Below are the code and all the weights of a small trained network. Each question names an input and a class and asks about switching units off, where a switched-off unit gives its printed mean instead of its output.

import numpy as np


def w(rows, s, z=0):
    codes = np.array(rows[::2]) - 128.0
    scale = np.full(codes.shape[1], s)
    scale[-1] = z or s
    return codes * scale


def f(y):
    return y / 2 * (1 + np.tanh(0.7978845608 * (y + 0.044715 * y**3)))


def log_softmax(a):
    a = a - a.max(-1, keepdims=True)
    return a - np.log(np.exp(a).sum(-1, keepdims=True))


def net(x, mask):
    res = np.array(x, float).reshape(1, 6) / 4 @ E
    y = f(res @ A[0][:, :-1].T + A[0][:, -1])
    res = res + np.where(mask, y, B[0][:, -1]) @ B[0][:, :-1]
    return log_softmax(res[-1] @ U[:, :-1].T + U[:, -1])


A, B = {}, {}
E = w([
[207,101,24,105],'x0',
[127,179,99,253],'x1',
[128,10,142,174],'x2',
[121,128,127,129],'x3',
[125,127,129,128],'x4',
[128,126,126,128],'x5',
],0.0049)
A[0] = w([
[152,133,124,168,66],'n1',
[125,99,153,44,97],'n2',
[110,105,138,78,92],'n3',
[135,129,127,125,254],'n4',
[140,161,120,176,73],'n5',
[193,113,74,124,109],'n6',
[174,134,110,130,66],'n7',
[121,121,122,137,49],'n8',
[140,135,133,149,124],'n9',
[122,65,129,161,74],'n10',
[126,118,133,101,52],'n11',
[132,60,130,160,112],'n12',
[69,128,157,129,152],'n13',
[131,160,120,143,45],'n14',
[134,115,135,110,88],'n15',
[126,227,111,87,83],'n16',
[178,112,61,115,84],'n17',
[122,99,156,40,93],'n18',
[159,100,37,115,112],'n19',
[121,111,131,148,45],'n20',
[117,213,112,86,85],'n21',
[107,28,146,168,104],'n22',
[125,92,130,141,58],'n23',
[130,64,138,164,74],'n24',
[123,121,141,121,35],'n25',
[142,108,140,84,99],'n26',
[148,136,106,122,35],'n27',
[127,168,135,110,80],'n28',
[141,158,117,213,77],'n29',
[121,64,133,159,66],'n30',
[101,153,88,209,91],'n31',
[99,141,246,146,124],'n32',
[130,144,127,130,63],'n33',
[146,152,122,194,81],'n34',
],0.011,0.005)
B[0] = w([
[136,128,187,149,111],'n1',
[200,61,176,201,167],'n2',
[146,102,171,153,130],'n3',
[204,96,19,147,254],'n4',
[166,98,172,138,129],'n5',
[91,201,153,195,176],'n6',
[107,163,166,139,111],'n7',
[99,140,184,117,92],'n8',
[146,119,131,137,130],'n9',
[172,172,164,88,131],'n10',
[106,126,204,132,98],'n11',
[196,183,132,105,156],'n12',
[129,174,107,193,165],'n13',
[127,133,208,108,101],'n14',
[117,122,157,133,110],'n15',
[234,195,171,41,171],'n16',
[88,210,175,192,163],'n17',
[203,61,184,211,169],'n18',
[79,214,157,218,193],'n19',
[114,146,197,111,94],'n20',
[223,185,175,69,158],'n21',
[218,186,106,44,184],'n22',
[124,155,181,101,103],'n23',
[180,166,168,79,133],'n24',
[93,146,202,119,89],'n25',
[141,102,160,160,131],'n26',
[98,167,204,124,95],'n27',
[146,160,167,108,114],'n28',
[200,56,183,193,163],'n29',
[159,172,177,72,127],'n30',
[214,46,156,190,172],'n31',
[61,252,153,237,200],'n32',
[117,140,168,116,97],'n33',
[167,86,177,171,143],'n34',
],0.023,0.0037)
U = w([
[186,19,198,190,117],'0',
[206,196,136,33,91],'1',
[148,118,49,153,208],'2',
[74,192,126,208,24],'3',
[146,107,63,131,253],'4',
[147,110,57,140,193],'5',
[2,19,104,41,81],'6',
[88,35,189,15,51],'7',
],0.0067,0.0053)

Each question gives the input, the list of numbers given to net, and the class t.
The units are the neurons (one row each of A and B). Each row of codes is followed by its name. A weight is (code - 128) times the scale printed after its matrix; where a second scale follows, it is the last column's (A, B and U).
mask holds one flag per neuron, in row order. A switched-off neuron (its flag False) gives its mean, the last column of its row in B, instead of its output. The means were averaged over made-up inputs and are rounded, as every weight is.
A unit's drop is (log p(t) with every unit on - log p(t) with that unit switched off) / (log p(t) with every unit on - log p(t) with every unit switched off).
The circuit of an input: a set's keep is (log p(t) with only the set's units on - log p(t) with every unit switched off) / (log p(t) with every unit on - log p(t) with every unit switched off). Starting from the 12 units with the biggest drops (on a tie, the unit counted first), units are removed one at a time, each time the one whose removal leaves the highest keep (on an exact tie, the one counted first), for as long as the keep stays at least 0.8.
circuit, biggest first: the units of the circuit, biggest drop first
unit that matters most: the unit with the biggest drop
k most important neurons: the k neurons with the biggest drops, biggest first
drop of u: that unit's drop, to one decimal
input [-5,-7,4,-6,-5,-6], class 0: 2 most important neurons -> [n18; n2]
input [1,5,-8,4,3,-3], class 1: 2 most important neurons -> [n16; n21]
input [7,7,8,-7,4,3], class 1: unit that matters most -> n22
input [4,-8,-4,4,6,-8], class 0: 2 most important neurons -> [n18; n2]
input [8,-4,6,1,5,-3], class 3: circuit, biggest first -> [n19; n17]
input [3,-7,3,-4,7,-1], class 0: 2 most important neurons -> [n18; n2]
input [1,-6,-3,-6,-4,-5], class 0: circuit, biggest first -> [n18; n2]
input [-6,-1,1,6,-2,4], class 3: 2 most important neurons -> [n32; n13]
input [7,7,-3,-1,-5,-3], class 0: circuit, biggest first -> [n31; n29]
input [6,-4,-5,1,3,5], class 3: 2 most important neurons -> [n19; n17]
input [-3,-6,-7,-3,2,-2], class 1: 4 most important neurons -> [n16; n21; n31; n29]
input [-8,3,-2,5,4,-6], class 3: drop of n32 -> 1.5
input [1,-4,8,2,5,4], class 1: drop of n22 -> 0.2
input [-2,-7,3,-1,6,-7], class 0: circuit, biggest first -> [n18]
input [7,4,-6,-1,-2,-7], class 3: drop of n24 -> 0.1
